Here is a tiny trained network, its code and every weight. The questions are about switching its units off for an input and a target symbol, where a switched-off unit gives its printed mean instead of its output.

import numpy as np


def w(rows, s, z=0):
    codes = np.array(rows[::2]) - 128.0
    scale = np.full(codes.shape[1], s)
    scale[-1] = z or s
    return codes * scale


def softmax(a):
    e = np.exp(a - a.max(-1, keepdims=True))
    return e / e.sum(-1, keepdims=True)


def log_softmax(a):
    a = a - a.max(-1, keepdims=True)
    return a - np.log(np.exp(a).sum(-1, keepdims=True))


def net(x, mask):
    ids = ['αγδεθλπσω'.index(c) for c in x.split()]
    T = len(ids)
    res = E[ids] + P[:T]
    u = 0
    for l in range(3):
        r = res
        for j in range(3):
            rows = slice(2 * j, 2 * j + 2)
            q, k, v = (r @ M[l][rows].T for M in (Q, K, V))
            z = softmax(np.where(np.tri(T) > 0, q @ k.T / 2**0.5, -1e9)) @ v
            o = O[l][rows]
            res = res + np.where(mask[u + j], z, o[:, -1]) @ o[:, :-1]
        u += 3
    return log_softmax(res[-1] @ U[:, :-1].T + U[:, -1])


Q, K, V, O = {}, {}, {}, {}
E = w([
[131,99,147,154,145],'α',
[129,102,151,111,90],'γ',
[118,136,92,3,166],'δ',
[146,110,76,107,150],'ε',
[148,171,72,100,125],'θ',
[133,198,148,152,129],'λ',
[109,182,148,67,170],'π',
[209,64,117,135,171],'σ',
[83,113,99,168,186],'ω',
],0.024)
P = w([
[90,151,232,142,203],'0',
[148,163,116,169,117],'1',
[184,112,168,179,141],'2',
[154,117,126,137,188],'3',
[155,139,120,139,195],'4',
[145,141,130,142,181],'5',
[138,117,94,105,234],'6',
[174,137,91,115,253],'7',
[124,193,161,182,119],'8',
[173,153,120,129,233],'9',
[143,153,124,136,189],'10',
[156,168,156,159,164],'11',
],0.0065)
Q[0] = w([
[62,96,133,118,80],'L0H0',
[105,88,82,94,127],'L0H0',
[125,117,106,114,24],'L0H1',
[73,41,194,104,77],'L0H1',
[81,58,141,136,102],'L0H2',
[90,97,106,126,1],'L0H2',
],0.009)
K[0] = w([
[75,83,101,126,35],'L0H0',
[116,110,16,2,93],'L0H0',
[86,210,157,189,111],'L0H1',
[138,125,96,93,49],'L0H1',
[85,97,83,87,85],'L0H2',
[239,182,53,162,152],'L0H2',
],0.0069)
V[0] = w([
[150,183,115,81,166],'L0H0',
[74,85,60,254,171],'L0H0',
[195,109,141,153,190],'L0H1',
[177,106,64,39,187],'L0H1',
[157,221,17,165,71],'L0H2',
[201,119,48,174,182],'L0H2',
],0.0076)
O[0] = w([
[190,126,255,96,89,195],'L0H0',
[115,67,96,71,148,90],'L0H0',
[99,89,168,180,126,235],'L0H1',
[133,97,197,179,37,255],'L0H1',
[180,120,94,66,191,65],'L0H2',
[112,34,105,64,204,151],'L0H2',
],0.0068,0.0073)
Q[1] = w([
[164,184,27,111,149],'L1H0',
[1,167,1,181,111],'L1H0',
[37,175,103,14,60],'L1H1',
[88,132,184,33,168],'L1H1',
[51,174,56,154,124],'L1H2',
[151,246,37,93,128],'L1H2',
],0.0055)
K[1] = w([
[177,70,138,15,48],'L1H0',
[114,163,125,49,97],'L1H0',
[133,75,91,131,223],'L1H1',
[60,20,146,156,250],'L1H1',
[152,20,121,2,119],'L1H2',
[142,170,97,222,211],'L1H2',
],0.0057)
V[1] = w([
[153,68,113,64,109],'L1H0',
[105,131,171,93,182],'L1H0',
[55,57,42,70,218],'L1H1',
[185,151,114,70,162],'L1H1',
[106,37,196,98,131],'L1H2',
[176,186,1,72,110],'L1H2',
],0.0082)
O[1] = w([
[201,90,124,30,59,105],'L1H0',
[253,160,128,128,236,137],'L1H0',
[120,79,218,140,135,1],'L1H1',
[164,152,184,26,213,110],'L1H1',
[186,130,45,26,188,177],'L1H2',
[58,103,72,66,163,2],'L1H2',
],0.0065,0.0088)
Q[2] = w([
[142,141,241,141,162],'L2H0',
[254,168,77,157,156],'L2H0',
[121,182,45,101,128],'L2H1',
[163,113,101,235,57],'L2H1',
[124,115,206,32,175],'L2H2',
[4,108,118,27,130],'L2H2',
],0.0069)
K[2] = w([
[112,148,208,179,218],'L2H0',
[138,153,115,193,192],'L2H0',
[143,178,77,62,146],'L2H1',
[137,162,202,254,222],'L2H1',
[178,36,105,120,99],'L2H2',
[21,138,97,234,8],'L2H2',
],0.0068)
V[2] = w([
[67,46,40,84,54],'L2H0',
[188,174,118,2,116],'L2H0',
[205,171,1,168,117],'L2H1',
[72,251,163,38,158],'L2H1',
[228,128,197,43,173],'L2H2',
[67,132,101,18,125],'L2H2',
],0.0057)
O[2] = w([
[203,145,145,223,133,1],'L2H0',
[208,96,67,92,101,85],'L2H0',
[160,162,128,2,91,166],'L2H1',
[161,86,227,78,161,79],'L2H1',
[80,68,118,86,121,217],'L2H2',
[173,164,74,117,233,31],'L2H2',
],0.0076,0.0093)
U = w([
[88,124,133,145,162,92],'α',
[180,193,172,147,142,171],'γ',
[199,179,103,62,101,95],'δ',
[255,80,187,148,127,160],'ε',
[187,122,121,77,174,187],'θ',
[89,148,172,66,163,107],'λ',
[171,137,242,67,86,1],'π',
[148,83,149,110,55,161],'σ',
[100,93,162,138,163,161],'ω',
],0.0077,0.0062)

Each question gives the input, a string of symbols that net reads in full, and the target symbol t.
The units are the heads (2 rows each of Q, K, V and O). Each row of codes is followed by its name. A weight is (code - 128) times the scale printed after its matrix; where a second scale follows, it is the last column's (O and U).
mask holds one flag per head, layer by layer. A switched-off head (its flag False) gives its mean, the last column of its rows in O, instead of its output. The means were averaged over made-up inputs and are rounded, as every weight is.
A unit's drop is (log p(t) with every unit on - log p(t) with that unit switched off) / (log p(t) with every unit on - log p(t) with every unit switched off).
The circuit of an input: a set's keep is (log p(t) with only the set's units on - log p(t) with every unit switched off) / (log p(t) with every unit on - log p(t) with every unit switched off). Starting from all 9 units, units are removed one at a time, each time the one whose removal leaves the highest keep (on an exact tie, the one counted first), for as long as the keep stays at least 0.8.
circuit, biggest first: the units of the circuit, biggest drop first
most important unit: the unit with the biggest drop
which heads matter: for each layer, one digit per head in row order, 1 if its drop is at least 0.15 and else 0, layers parted by /
drop of u: that unit's drop, to one decimal
input γ γ σ δ π π, target γ: which heads matter : 101 / 110 / 001
input γ α α, target γ: which heads matter : 001 / 010 / 101
input π ε σ, target π: which heads matter : 101 / 101 / 110
input π σ δ ε, target π: most important unit : L2H1
input γ ω γ, target γ: circuit, biggest first : (L2H2; L0H2; L2H0; L1H1)
input σ π σ σ π σ λ, target σ: circuit, biggest first : (L2H2; L1H2; L0H1; L2H1)
input γ γ δ π α, target γ: circuit, biggest first : (L0H2; L2H2; L1H1; L2H0)
input δ θ σ π π ε δ, target π: circuit, biggest first : (L2H1; L0H0)
input δ λ ε, target δ: circuit, biggest first : (L1H1; L0H1; L0H2; L0H0)
input σ π σ π σ, target σ: which heads matter : 010 / 001 / 011
input θ δ π ω α α ε, target θ: circuit, biggest first : (L2H2; L0H2; L1H2; L1H0)
input λ ε λ θ π γ, target λ: which heads matter : 011 / 110 / 100
input ω γ λ δ ω ω λ σ, target ω: which heads matter : 010 / 010 / 110
input λ ω γ δ θ, target λ: which heads matter : 010 / 111 / 100
input δ σ γ λ, target δ: most important unit : L1H1
input π σ γ δ σ δ α, target π: which heads matter : 111 / 111 / 010
input σ α ε σ, target σ: drop of L1H1 : 0.2
input λ θ γ δ δ λ, target λ: drop of L2H0 : 0.5
input π σ γ σ γ ε σ σ θ λ, target π: drop of L1H0 : 0.9
input θ γ ε, target θ: most important unit : L0H2
